[-29  18  30  27  17   0 -45   0 -53  46  31 -44  -6 -33   9 -18  -8   2
  41  15 -47   9   0 -49 -90  18  24   1   6 -23  11  -4   0 -16  25] | Z_213
[-30 -21 -12  35 -10 -18   0   7  15 -37  22  16 -16 -41 -15  -2   3 -17
  20  11  19  15  21  17 -11  29  -1 -29 -41  -7   7 -16  52 -10  28] | Z_189
[-54 -41 -18 -31   7  -2   6  31  43   8  12  15  21  23  25 -18 -12   5
  -9 -20   9  35 -43  39  27 -13 -39 -50  17  42  -7  12  26  -4  33] | Z_968
[-33  -2  39  -5  24  31 -48  14  22  51 -14  -9 -27 -20 -12 -38  43  19
  28 -32  35  43   2  14 -21   5   5 -28 -66 -14  -1  39  51   8  11] | Z_575
[-11 -72  63  -1   7  29  -3  44  -7  15  27  77 -42 -57 -32 -30  42  47
 -52  -6  56 -30 -41 -15  -6 -32 -40   3 -82 -12 -18  57 -34   9  20] | Z_189
[-32   1  32   2   8  29 -50  20  23  60 -25  -4 -20 -28 -16 -51  29  14
  32 -28  38  44  -4  20 -23   0   9 -28 -44 -38  -8  31  59   1  17] | Z_633
[-27  -2  41   5  21  16 -43  16  19  60 -12   5 -17 -27 -23 -40  31   9
  29 -42  43  32   4  11 -35   4   7 -32 -70 -11   7  47  40  11  26] | Z_613
[-28 -15   6   5   6 -14   1 -11 -12 -51  25  31   1 -21  -4 -13   3 -24
   2  23  13   9  16  13 -18  20 -27 -24 -84   8  17 -29  53 -11  25] | Z_575
[-27 -15  -1  15 -11 -23  -4  -7   3 -39   5  38   8  -1 -14  -2 -21 -26
  14   9   4   5  17  21 -32  14 -25 -32 -56  -8  22 -24  53   3  37] | Z_825
[-26  25  41  22   7  -4 -41  15 -53  23   5 -24 -26 -47  -8 -14   7   2
  48  18 -40   2  13 -34 -71   2  30  -8 -19  -7  12   8  -6 -12  17] | Z_213
[-39 -22  -8  -2  14  13   5  54  28 -13  14  21  22  -7   8 -33 -17   5
  -3 -21  12  39 -30  38  41 -34 -10 -70   2  44 -27  30  22  27  20] | Z_288
[-25 -25  -8  17  -5 -25  -8 -23   3 -35   7  38  -7  -4   5  -3 -19 -23
  21  11   7  22  20  34 -43  22 -26 -37 -67 -11  20 -27  67  -6  33] | Z_825
[ 10  61  -6  42  -3  29  -5   0   6  34  48   1  -9  -1  48   6 -22   5
 -20  18  38 -80 -50 -10  34  10  18  10  21 -40  26 -11 -34 -31 -39] | Z_821
[-44 -30 -22 -19   6 -10   9  27  38   8  13   6  25   2  32 -12 -26   0
   4 -10  10  35 -40  47  38 -10  -6 -43  29  13  -1   2  18 -10  14] | Z_968
[ 36   4 -24  -7  -7  -4  -9  18 -41 -17  -2   3 -32 -11 -57 -15  -9  20
 -44  15  28 -28 -42 -43 -22 -44 -37  19 -20 -50   3 -25 -29 -27   7] | Z_633
[-34  -4  -6  15   9 -19   2 -20   0 -63  25  22   2 -37   1   3  -6 -27
  15  17   6  21  26  22  -4  37   1 -37 -39  11  19 -44  39 -13  21] | Z_213
[-39  17  38  12   1  -2 -56  15 -60  39  31 -23  18 -31 -11 -31  -4 -12
  32  11 -36  14  15 -52 -86   4   6 -10 -35 -11 -12  21  17  -6  38] | Z_288
[  1  58   0  60   2  44  -9 -17  -4  50  71   5 -23 -19  76  -8 -11  -8
  -4  23  44 -56 -48  -4  34   1  19   8   0 -18  21  -5 -34 -45 -18] | Z_613
[-23 -27 -15 -14   4  -1  14  32  22  -5   2   9  17   9   1 -25 -37  -6
 -17 -39  40  30 -19  39  31 -21   2 -72  26   6   0  -4  16   8   3] | Z_44
[-30 -17   2  19 -17 -31  -7  -6   2 -53   4  49   3  -9   0  -7 -22 -34
  21  10  13   9  13  38 -41  28 -27 -39 -77 -10  27 -35  54 -11  36] | Z_825
[-29 -28 -12  -2  11 -18   0  28   6  10  -1  -3  16   8   6 -29 -37  -5
   3 -27  14  13 -23  36  23  -9   6 -60  24  -8   0  16  14  -2   7] | Z_44
[-33  -3  27  39  -4  -5 -72   7 -49  69   7 -48 -28 -15   0 -41  -7   5
  46  -2 -26  -9  16 -46 -81   8  28   1   6 -26   2  24   3 -25  38] | Z_44
[ -9  61   1  41   0  21  -8  -2   1  48  25   4  15 -13  41   2 -29  -7
 -18   9  34 -76 -42  -1  30  12  22  16  13 -61  24 -18 -25 -28 -31] | Z_821
[ 18  -3  44 -25  55  51 -10  13 -27 107  82 -57 -24  -9 -35  37  20  49
 -39 -10  40 -14 -44 -47 -30 -27  10 -40 -10  -6  74  36 -16 -11 -55] | Z_802
[-35 -12  26  -4  15   9 -51  17  22  56 -22  -8  -5 -16 -21 -43  23   7
  28 -46  42  32   5  26 -30   7  11 -35 -69 -38  -5  35  55   3  25] | Z_803
[-31 -36 -14   4  -9 -30  -5  -4   4 -46  33  25   3 -20   6 -10  -8 -20
   8  17  12  21  22  25 -27  21 -29 -37 -66  23  23 -32  51 -16  41] | Z_802
[-37 -36 -18  -5  13   7  17  28  29  12  20  -6 -10  -4  27 -26 -18   1
  -2 -19  21  38 -36  30  29 -11  15 -47  29   2 -12  21  26   5  16] | Z_189
[-38  -6 -18  -3  26  15  20  24  34  11  29  -6   6  -1  24 -29 -17  -5
  -4 -23  39  44 -22  37  55 -28   1 -61   7  39  -7  23  25  11  16] | Z_613
[-34   1  35  30  14  -8 -82  19 -30  62  21 -45 -25 -28   5 -37  11  15
  61   3 -41   9   3 -39 -81  18  32   2  -1  -2 -18  45  19 -14  34] | Z_288
[-26  12  24  43  -4  -8 -53   1 -77  62  34 -49 -34 -24   1 -31  -5  -1
  36  24 -38  -7  29 -59 -96  -2  12  -9 -15 -20   1  21  11 -20  26] | Z_44
[-32  -2  28   0  15  24 -48  20  23  60 -31 -14  -9 -27 -25 -40  22  18
  31 -45  36  48   5   9 -39  -2   8 -25 -47 -19   7  43  41   3  27] | Z_466
[ -7  48 -21  39  -6  47 -13   2  -1  54  58   8 -15 -10  73   8 -12   9
 -15  23  38 -68 -58 -13  32   4  17  12   2 -21  16  -2 -33 -53 -31] | Z_968
[ -4  -7 -21  36  -4 -19  -8   5  -2 -48  37  21   4 -17  -8 -11  -9 -12
   8  23  29  -6  21  -1 -29   6 -27 -14 -63  15   2 -26  38 -20  41] | Z_613
[ 56  14  37 -73   8   2  24 -36 -22   7 -20  47 -28  14 -61  31  34  21
 -67 -17  -1 -75  -7 -52 -17 -15  15  17 -55  14  77   8 -49  18 -29] | Z_802
[-31   3  37  41   9   6 -75  20 -60  56  54 -39  10 -36   7 -15   8  21
  36  29 -25 -10   7 -47 -82  10   5   8 -30 -16 -13  33   4 -28  14] | Z_288
[-31   2  25  32   6   1 -56  13 -77  43  44 -36  11 -27   2 -15  -5   2
  36  29 -42  -3   7 -50 -74   3  13   0 -30 -18  -7  32   3 -14  19] | Z_288
[-23 -15 -18   0  -8 -36  -1 -12  -6 -63  14  24   8 -21  -9 -10 -12 -32
   6  18  27   5  29  31   0  18 -15 -24 -79  -8  -3 -30  45 -30  32] | Z_803
[-42 -32 -27   9   5   2   8  42  23   2  22 -18  10 -10  -1 -24 -17   7
  -4 -12  26  40 -31  25  27 -23  -7 -48  16 -15 -11  16  26   0  27] | Z_189
[-20 -21   6  -8  -3   0  11  33  16   2  -1  21   1   4  15 -21 -23  -1
  -4 -22  30  20 -13  47  25 -29   0 -65  12   6  -9  11  17   6  -1] | Z_44
[-14 -20  -7   7   7 -29   2 -16  -3 -44  20  15  20 -11  -9  -8 -11 -28
  -1  11  20   7  34  22 -15  19  -5 -19 -63  -6   5 -40  52 -12  24] | Z_803
[ 65 -19  53  -5  31  27   8   0  19  28  14  29  18  36 -58  38   2  34
 -42   2  35 -59  -1 -28 -33 -41  -5   6   9 -30  50 -31  22  40 -15] | Z_821
[  12   -8   44   -6   10   38   25  -16  -12  -14   23   73  -22   12
  -27   -5   50   20  -90   -5   18  -63  -45  -35  -40   -9  -89   -3
 -114   55   67   -2  -33   -8   30] | Z_466
[ 61   9  76  -8  44  29  27 -13 -51  57 -23  37 -30  20 -58  49  22   0
 -46 -12  16 -96 -38 -35  -8 -39  21  32 -44 -33  62  12 -51  13 -39] | Z_613
[-36   5  32  -2   6  28 -48  17  20  58 -32  -2 -20 -31 -13 -50  27  10
  31 -28  35  44  -1  23 -17  -1  11 -27 -44 -33  -8  30  55  -1  16] | Z_633
[-39 -21  -3  15  -5 -16  -6 -21  -8 -39  13  29  -1  -8  12  -1 -17 -26
   7  12  19  12  28  28 -21  24  -4 -26 -69  -7  22 -27  50 -11  21] | Z_825
[-21  17  28  34   1   7 -64  -1 -69  35  50 -57 -20 -23   9 -15  15  11
  47  55 -27 -12  23 -55 -54   0   7  30 -27 -17  -7  24   1 -32  11] | Z_575
[-36  -7  39  -1   0  -9 -50  11 -42  63  24 -36  -8 -24   2 -22  15  16
  29  18 -36   8  10 -51 -86   5  16  18 -20 -11   7  24   0 -21  29] | Z_968
[-14  13  33  32  -4   3 -48  11 -49  38  33 -50 -20 -19  -4 -24   4   4
  41  24 -26   1   6 -53 -71   0   9  20  -7  -7  12  23 -12 -25  31] | Z_466
[-45  25  44  20   6 -10 -46  -1 -66  74  33 -52  -7 -20  -4 -15  -4   0
  13  23 -28  -1  15 -45 -79 -12   9   9 -21 -47  20  18   4  -8   9] | Z_825
[-32  -2  29   7  14  27 -53  23  26  63 -33 -14  -8 -24 -25 -41  23  18
  37 -45  38  48   7  10 -38  -5  12 -24 -47 -25   5  43  46   7  32] | Z_466
[-25  14  15  31  -9  -5 -49  23 -36  53  45 -54 -25 -29   6 -38   3  11
  42  28 -42   8   4 -51 -56 -10   5   7  -1   0  -4  32 -11 -12  37] | Z_802
[-32 -13 -12 -19  13 -11  12  41  35 -16  -3  -2  26   9   0 -17 -36   1
  -4 -14  31  14 -20  42  57 -21  -1 -48  31  13  -6   7  14   8   4] | Z_821
[-42  -7  23  -1   8  13 -46  26  30  58 -13 -12 -12 -37 -24 -41  26  10
  35 -39  31  56  14  18 -18   0  14 -43 -55 -16   8  41  44  20  22] | Z_802
[-16  19  11  28 -14  -2 -46  16 -40  63  43 -65 -15 -25  10 -15  -4  10
  50  23 -37  12  13 -50 -68   2  31  13   7 -30  -1  26   1 -13  13] | Z_802
[ 31   2  32 -27  33  21   0 -28 -16  25  29  14 -25 -16 -76  30  66  38
 -70  10  36 -23  11 -42  21 -39 -35  -2 -59  15  62  14 -34  19 -40] | Z_968
[-40 -33 -13  -4   6   3   6  30  35   7  17   2  -2   2  16 -25  -8   0
   0 -23  25  33 -35  34  22  -5  -7 -55  15   5  -5  18  33   7  24] | Z_189
[-17   5  33  32 -14 -20 -53   7 -57  40  43 -52 -15 -35   2 -15  12   4
  54  46 -49   8  33 -39 -54  -3  11  19  -5  -5   5  23 -18  -8  11] | Z_802
[-32 -26 -21 -13   8   2  25  37  30  -1   8   9  13  -5   6 -14 -18   3
 -19 -24  33  17 -39  36  44 -14   4 -49  13  -3  -3  18  19   5   5] | Z_189
[-31  -1  41   0  19  31 -47  18  19  52 -21  -1 -29 -21 -11 -37  39  18
  36 -30  29  35  -3  16 -27   2  10 -29 -68 -19   2  42  52   9  12] | Z_575
[  5  45 -16  62  -2  44 -13   3  -2  40  50  -8 -23 -20  54  -4 -23   3
   3  20  37 -49 -49 -10  28  -6  16  14  21 -23  13  -2 -29 -40 -16] | Z_466
[ 19  52  -2  52 -15  22  -6  -1  -2  30  46  22 -25 -17  48  -4 -22   1
 -17  14  39 -78 -34   0  29  -4  23 -11  20 -28  20 -14 -33 -33 -38] | Z_44
[ 64  -6  68  -5  33 -12  28 -30 -60 -32 -10  38 -59  24 -47  14  34 -13
  -1  15 -51 -94 -40 -35  13   5  30   9 -57  62 104  34 -95   3 -10] | Z_613
[-34  -1  40  -5  19  27 -52  16  22  50 -23  -1 -20 -19 -13 -36  38  14
  34 -33  35  34   4  17 -24   9   7 -23 -66 -20  -3  37  54   7  12] | Z_575
[  4  47 -11  61 -10  33  -3  -5  10  50  68  -4 -25 -18  58   9  -8   0
 -13  20  34 -64 -55 -10  32  10  23   8  39 -48  19 -11 -21 -30 -31] | Z_189
[-41  -1  41   2  14  17 -69  32  18  48 -23  12  16 -30 -27 -40  23  11
  34 -44  27  35   9  13 -47   8   9 -40 -68 -19 -11  41  53  10  30] | Z_288
[  3  57 -23  34   5  28 -13  -9   6  20  37  17  -6 -18  62   8 -19  12
  -5  11  27 -64 -59   3  26  22  17   0  14 -33   9 -11 -30 -45 -29] | Z_213
[-29 -40  -8  30 -15 -24   2   2   5 -38  31  20   0 -17  -8   2  -2 -18
  15  17   2   9  16  11 -38  32 -18 -25 -37  -7  13 -22  60  -7  40] | Z_189
[-41  -8  42   7  12  12 -54  16  25  46 -30  -4 -12 -21 -28 -37  26  11
  34 -31  35  25  19  14 -18  12   9 -20 -50 -35   3  39  39  12  25] | Z_821
[  3  50   9  38  17  42  -7 -16  -8  54  53   2 -18 -15  65   9 -10   5
 -12  25  26 -62 -59   0  24   2  14   9   5 -24  27 -20 -15 -38 -43] | Z_575
[-23 -17  -7 -10  23  19  20  27  32  -9  20  -2 -11   2  21 -15  -4  11
   2  -8  20  31 -39  41  56 -20  -1 -51   5  29  -1  18  21   5  -8] | Z_575
[ 14  73 -15  49 -11  50  -1  -7 -15  37  54   0 -27 -25  66  -6 -16   0
  -9  41  38 -68 -54  -8  59  -2  35  22  17 -50   2  -6 -31 -49 -50] | Z_633
[-35  11  44   4   7  13 -55  15  23  57 -30  14 -14 -15 -21 -41  13   2
  32 -39  34  27  -1  21 -40  -2   7 -40 -64 -41  17  36  45  16  24] | Z_825
[-23 -31 -17  18 -13 -23  -2 -15   4 -50  36  26  -9 -18 -13   2   2 -26
   1  18  22  17  20  12 -30  29 -41 -32 -53  -5  14 -34  60 -16  40] | Z_189
[-35  28  19  38  14  -1 -48   6 -63  33  35 -34 -36 -49  -1 -29  -4  -6
  48  27 -33  -8 -10 -52 -45  12  27  -2 -14 -36  -2  30 -12 -20  29] | Z_213
[ 10 -11  32  -1   7   6   1  52 -57 -11  45 -19 -56   5  -7 -23  12  -3
 -33   6  41 -13 -55  -6 -13 -13  13 -41 -26   3  45  -8 -23  -4 -49] | Z_633
[-15 -50  51 -28  35  23  33  -6   7 -23 -46  45 -55 -11 -53  14  57  38
 -24 -28 -42  -7  -7  -8   1 -10  -4 -11 -41  72  34  29 -29  27  25] | Z_213
[-38 -27  -7  32  -6 -18   2   5   2 -54  30  12  -5 -14   2   2 -15 -26
  28  28  14  13  32  26 -11  30 -17 -39 -47   9   9 -23  62 -10  30] | Z_821
[  3  62   3  32   2  29 -11  -3   4  57  36  -2  -4  -6  51   1 -25   8
 -24   9  41 -74 -49  -7  18   3  26  10  20 -52  30 -17 -28 -32 -38] | Z_821
[-23  -5   0  29  -9 -42  -4   4 -12 -58   8  37  -5 -13  -2 -11 -20 -31
  17  28   8  -4  19  33 -33  14 -15 -35 -83 -12  22 -26  50 -10  26] | Z_825
